Below are the code and all the weights of a small trained network. Each question names an input and a class and asks about switching units off, where a switched-off unit gives its printed mean instead of its output.

import numpy as np


def w(rows, s, z=0):
    codes = np.array(rows[::2]) - 128.0
    scale = np.full(codes.shape[1], s)
    scale[-1] = z or s
    return codes * scale


def f(y):
    return y / 2 * (1 + np.tanh(0.7978845608 * (y + 0.044715 * y**3)))


def log_softmax(a):
    a = a - a.max(-1, keepdims=True)
    return a - np.log(np.exp(a).sum(-1, keepdims=True))


def net(x, mask):
    res = np.array(x, float).reshape(1, 4) / 4 @ E
    y = f(res @ A[0][:, :-1].T + A[0][:, -1])
    res = res + np.where(mask, y, B[0][:, -1]) @ B[0][:, :-1]
    return log_softmax(res[-1] @ U[:, :-1].T + U[:, -1])


A, B = {}, {}
E = w([
[65,58,128,232],'x0',
[201,106,254,164],'x1',
[207,54,56,114],'x2',
[65,49,204,38],'x3',
],0.0094)
A[0] = w([
[114,118,121,168,74],'n1',
[95,68,112,177,103],'n2',
[219,101,204,140,229],'n3',
[121,89,134,175,100],'n4',
[113,76,155,199,132],'n5',
[194,187,159,65,133],'n6',
[86,54,150,43,90],'n7',
[86,196,164,135,53],'n8',
[80,186,164,136,254],'n9',
[103,90,127,189,132],'n10',
[116,79,129,188,109],'n11',
[214,5,73,102,87],'n12',
[92,177,137,122,167],'n13',
[185,88,79,105,175],'n14',
[183,153,156,81,92],'n15',
[155,77,86,118,115],'n16',
[222,146,146,56,125],'n17',
[146,202,108,185,82],'n18',
[181,164,118,178,99],'n19',
[109,155,40,47,105],'n20',
[172,169,122,153,79],'n21',
[178,196,171,81,96],'n22',
[141,179,146,62,91],'n23',
[175,142,162,138,132],'n24',
[55,107,133,73,115],'n25',
[182,152,125,65,94],'n26',
[136,48,233,58,77],'n27',
[39,112,29,99,65],'n28',
[164,146,175,159,96],'n29',
[149,175,119,84,86],'n30',
[95,64,181,72,100],'n31',
[185,116,197,146,49],'n32',
[196,211,86,227,113],'n33',
[99,77,129,182,119],'n34',
[192,103,186,153,67],'n35',
[150,169,105,135,86],'n36',
[66,177,168,135,48],'n37',
],0.014,0.0092)
B[0] = w([
[107,86,96,98,136],'n1',
[88,134,134,82,177],'n2',
[130,203,91,166,251],'n3',
[81,128,137,93,155],'n4',
[75,162,119,77,190],'n5',
[95,143,136,81,196],'n6',
[209,61,74,96,203],'n7',
[91,34,179,225,156],'n8',
[171,158,185,163,228],'n9',
[81,147,156,73,180],'n10',
[84,130,141,64,172],'n11',
[139,113,249,216,210],'n12',
[130,164,170,172,171],'n13',
[145,134,178,154,191],'n14',
[75,118,115,104,164],'n15',
[118,137,177,182,163],'n16',
[76,143,151,89,195],'n17',
[187,29,93,105,179],'n18',
[161,70,79,90,173],'n19',
[97,171,101,167,194],'n20',
[131,66,101,120,152],'n21',
[72,108,139,117,181],'n22',
[78,96,147,87,165],'n23',
[123,140,125,154,165],'n24',
[187,90,107,156,186],'n25',
[63,106,140,76,163],'n26',
[168,90,94,146,229],'n27',
[107,187,62,174,206],'n28',
[131,135,71,191,162],'n29',
[81,118,122,113,149],'n30',
[178,80,94,103,201],'n31',
[97,154,53,184,169],'n32',
[194,53,132,98,235],'n33',
[74,137,145,51,178],'n34',
[91,153,64,182,172],'n35',
[118,95,133,143,144],'n36',
[98,59,187,174,157],'n37',
],0.011,0.014)
U = w([
[178,41,56,93,111],'0',
[17,121,126,45,120],'1',
[115,103,220,207,113],'2',
[85,168,6,184,104],'3',
[178,186,157,114,254],'4',
[165,170,142,76,86],'5',
],0.015,0.017)

Each question gives the input, the list of numbers given to net, and the class t.
The units are the neurons (one row each of A and B). Each row of codes is followed by its name. A weight is (code - 128) times the scale printed after its matrix; where a second scale follows, it is the last column's (A, B and U).
mask holds one flag per neuron, in row order. A switched-off neuron (its flag False) gives its mean, the last column of its row in B, instead of its output. The means were averaged over made-up inputs and are rounded, as every weight is.
A unit's drop is (log p(t) with every unit on - log p(t) with that unit switched off) / (log p(t) with every unit on - log p(t) with every unit switched off).
The circuit of an input: a set's keep is (log p(t) with only the set's units on - log p(t) with every unit switched off) / (log p(t) with every unit on - log p(t) with every unit switched off). Starting from the 12 units with the biggest drops (on a tie, the unit counted first), units are removed one at a time, each time the one whose removal leaves the highest keep (on an exact tie, the one counted first), for as long as the keep stays at least 0.8.
circuit, biggest first: the units of the circuit, biggest drop first
most important unit: the unit with the biggest drop
k most important neurons: the k neurons with the biggest drops, biggest first
drop of u: that unit's drop, to one decimal
input [-1,3,0,3], class 4: circuit, biggest first : [n3 n8]
input [6,6,8,-6], class 2: circuit, biggest first : [n12]
input [6,7,2,-1], class 3: 4 most important neurons : [n3 n35 n32 n29]
input [-8,7,4,-6], class 1: circuit, biggest first : [n17 n26]
input [2,1,0,3], class 4: circuit, biggest first : [n18 n8 n22]
input [-1,7,-3,6], class 3: circuit, biggest first : [n3 n32]
input [2,-6,7,6], class 2: 2 most important neurons : [n12 n16]
input [-8,4,8,5], class 1: 2 most important neurons : [n17 n26]
input [7,6,4,8], class 0: 2 most important neurons : [n27 n7]
input [-7,5,8,4], class 2: 2 most important neurons : [n12 n14]
input [8,7,-2,-8], class 0: 3 most important neurons : [n33 n18 n19]
input [-6,-4,-7,6], class 2: 4 most important neurons : [n9 n13 n8 n37]
input [7,8,5,-7], class 3: 2 most important neurons : [n3 n35]
input [1,6,4,-2], class 3: circuit, biggest first : [n3]
input [-7,-5,8,2], class 2: 3 most important neurons : [n12 n14 n16]
input [-6,-8,8,-8], class 0: 2 most important neurons : [n33 n18]
input [2,-6,-8,-8], class 0: 4 most important neurons : [n18 n33 n12 n19]
input [-7,6,7,2], class 1: 3 most important neurons : [n17 n26 n6]
input [-6,8,-4,3], class 3: 2 most important neurons : [n3 n32]
input [7,4,8,-5], class 2: circuit, biggest first : [n12]
input [5,6,5,4], class 3: 2 most important neurons : [n3 n35]
input [-2,5,5,-3], class 2: 2 most important neurons : [n12 n28]
input [-8,4,8,-2], class 1: drop of n6 : 0.2
input [-7,-2,-5,-7], class 0: drop of n34 : 0.1
input [2,-8,-5,-8], class 0: drop of n33 : 0.9
input [-2,-4,-4,-3], class 2: drop of n3 : 0.4
input [-5,4,-3,4], class 1: most important unit : n17
